Below is a small trained network, with its code and all its weights. Each question gives an input and a class and asks what happens when units are switched off, that is, made to give their printed mean instead of their output.

import numpy as np


def w(rows, s, z=0):
    codes = np.array(rows[::2]) - 128.0
    scale = np.full(codes.shape[1], s)
    scale[-1] = z or s
    return codes * scale


def f(y):
    return y / 2 * (1 + np.tanh(0.7978845608 * (y + 0.044715 * y**3)))


def log_softmax(a):
    a = a - a.max(-1, keepdims=True)
    return a - np.log(np.exp(a).sum(-1, keepdims=True))


def net(x, mask):
    res = np.array(x, float).reshape(1, 5) / 4 @ E
    y = f(res @ A[0][:, :-1].T + A[0][:, -1])
    res = res + np.where(mask, y, B[0][:, -1]) @ B[0][:, :-1]
    return log_softmax(res[-1] @ U[:, :-1].T + U[:, -1])


A, B = {}, {}
E = w([
[82,78,141,104,209,13],'x0',
[29,165,79,145,112,78],'x1',
[122,181,177,70,2,46],'x2',
[168,210,200,214,204,138],'x3',
[60,100,251,183,98,160],'x4',
],0.007)
A[0] = w([
[96,68,109,72,27,86,156],'N0',
[114,139,56,105,114,107,150],'N1',
[108,183,136,132,157,130,145],'N2',
[84,72,124,158,254,123,174],'N3',
[195,109,147,134,128,161,131],'N4',
[136,105,79,105,103,116,186],'N5',
[208,116,138,107,179,142,151],'N6',
[114,120,89,91,87,87,215],'N7',
[154,164,149,134,96,165,161],'N8',
[148,145,73,115,123,142,172],'N9',
[149,117,168,102,64,122,203],'N10',
[128,160,135,109,76,96,180],'N11',
[174,157,131,103,64,132,111],'N12',
[110,108,107,127,91,116,164],'N13',
[88,111,158,165,145,148,149],'N14',
[127,120,95,114,101,118,200],'N15',
[146,140,111,137,208,113,255],'N16',
[200,91,112,101,148,133,146],'N17',
[113,150,58,142,171,122,207],'N18',
[136,144,143,135,126,176,204],'N19',
[160,244,134,145,118,101,159],'N20',
[130,118,124,144,122,108,165],'N21',
[133,187,139,154,136,116,173],'N22',
[144,131,170,146,74,163,196],'N23',
],0.016,0.0038)
B[0] = w([
[169,152,211,55,24,230,230],'N0',
[125,201,89,91,174,154,193],'N1',
[65,88,93,136,106,140,160],'N2',
[42,98,238,61,238,70,253],'N3',
[219,70,114,157,144,123,180],'N4',
[156,192,103,97,161,162,186],'N5',
[225,39,148,80,93,66,202],'N6',
[143,162,113,55,128,242,200],'N7',
[179,142,85,200,153,116,182],'N8',
[154,192,88,146,200,114,185],'N9',
[149,153,175,176,54,118,190],'N10',
[100,174,176,109,54,70,184],'N11',
[154,233,144,161,102,63,179],'N12',
[136,165,158,105,151,166,157],'N13',
[101,145,156,197,203,141,177],'N14',
[145,188,126,109,152,151,168],'N15',
[99,12,64,43,96,177,220],'N16',
[213,102,122,64,136,87,192],'N17',
[79,167,56,119,203,127,208],'N18',
[162,84,94,186,154,180,178],'N19',
[41,86,23,131,2,112,205],'N20',
[118,120,143,115,115,138,137],'N21',
[50,95,95,149,83,135,174],'N22',
[177,150,147,237,150,130,195],'N23',
],0.021,0.012)
U = w([
[148,120,160,255,141,166,53],'0',
[209,108,81,145,139,107,71],'1',
[147,210,56,57,178,137,124],'2',
[61,95,204,111,203,127,121],'3',
[154,204,199,104,57,179,248],'4',
[120,179,106,205,55,97,170],'5',
[177,65,137,66,163,101,21],'6',
[70,93,65,116,130,125,92],'7',
],0.0094,0.0012)

Each question gives the input, the list of numbers given to net, and the class t.
The units are the neurons (one row each of A and B). Each row of codes is followed by its name. A weight is (code - 128) times the scale printed after its matrix; where a second scale follows, it is the last column's (A, B and U).
mask holds one flag per neuron, in row order. A switched-off neuron (its flag False) gives its mean, the last column of its row in B, instead of its output. The means were averaged over made-up inputs and are rounded, as every weight is.
A unit's drop is (log p(t) with every unit on - log p(t) with that unit switched off) / (log p(t) with every unit on - log p(t) with every unit switched off).
The circuit of an input: a set's keep is (log p(t) with only the set's units on - log p(t) with every unit switched off) / (log p(t) with every unit on - log p(t) with every unit switched off). Starting from the 12 units with the biggest drops (on a tie, the unit counted first), units are removed one at a time, each time the one whose removal leaves the highest keep (on an exact tie, the one counted first), for as long as the keep stays at least 0.8.
circuit, biggest first: the units of the circuit, biggest drop first
unit that matters most: the unit with the biggest drop
k most important neurons: the k neurons with the biggest drops, biggest first
drop when u is switched off: that unit's drop, to one decimal
input [-4,-7,-8,4,7], class 0: 4 most important neurons : N23, N14, N19, N8
input [3,0,-7,1,-5], class 6: 2 most important neurons : N6, N16
input [-6,6,0,5,-8], class 7: unit that matters most : N20
input [-2,-5,-4,4,4], class 0: 3 most important neurons : N23, N14, N19
input [1,-1,7,7,-8], class 5: 3 most important neurons : N12, N3, N11
input [2,5,-6,7,-6], class 7: 3 most important neurons : N16, N20, N18
input [-7,8,0,7,7], class 0: 2 most important neurons : N14, N23
input [2,-4,3,1,-3], class 1: 2 most important neurons : N3, N0
input [-6,7,5,1,0], class 5: 2 most important neurons : N20, N3
input [-2,-8,0,-1,4], class 0: 2 most important neurons : N23, N16
input [1,-8,3,6,-5], class 1: drop when N3 is switched off : 0.9
input [4,5,-3,6,0], class 3: drop when N3 is switched off : 1.7
input [-2,1,-6,-3,8], class 3: drop when N3 is switched off : 0.6
input [5,0,7,8,-8], class 7: drop when N5 is switched off : 0.0
input [7,-8,-8,3,3], class 3: 2 most important neurons : N3, N14
input [-7,-8,-6,2,6], class 0: circuit, biggest first : N23
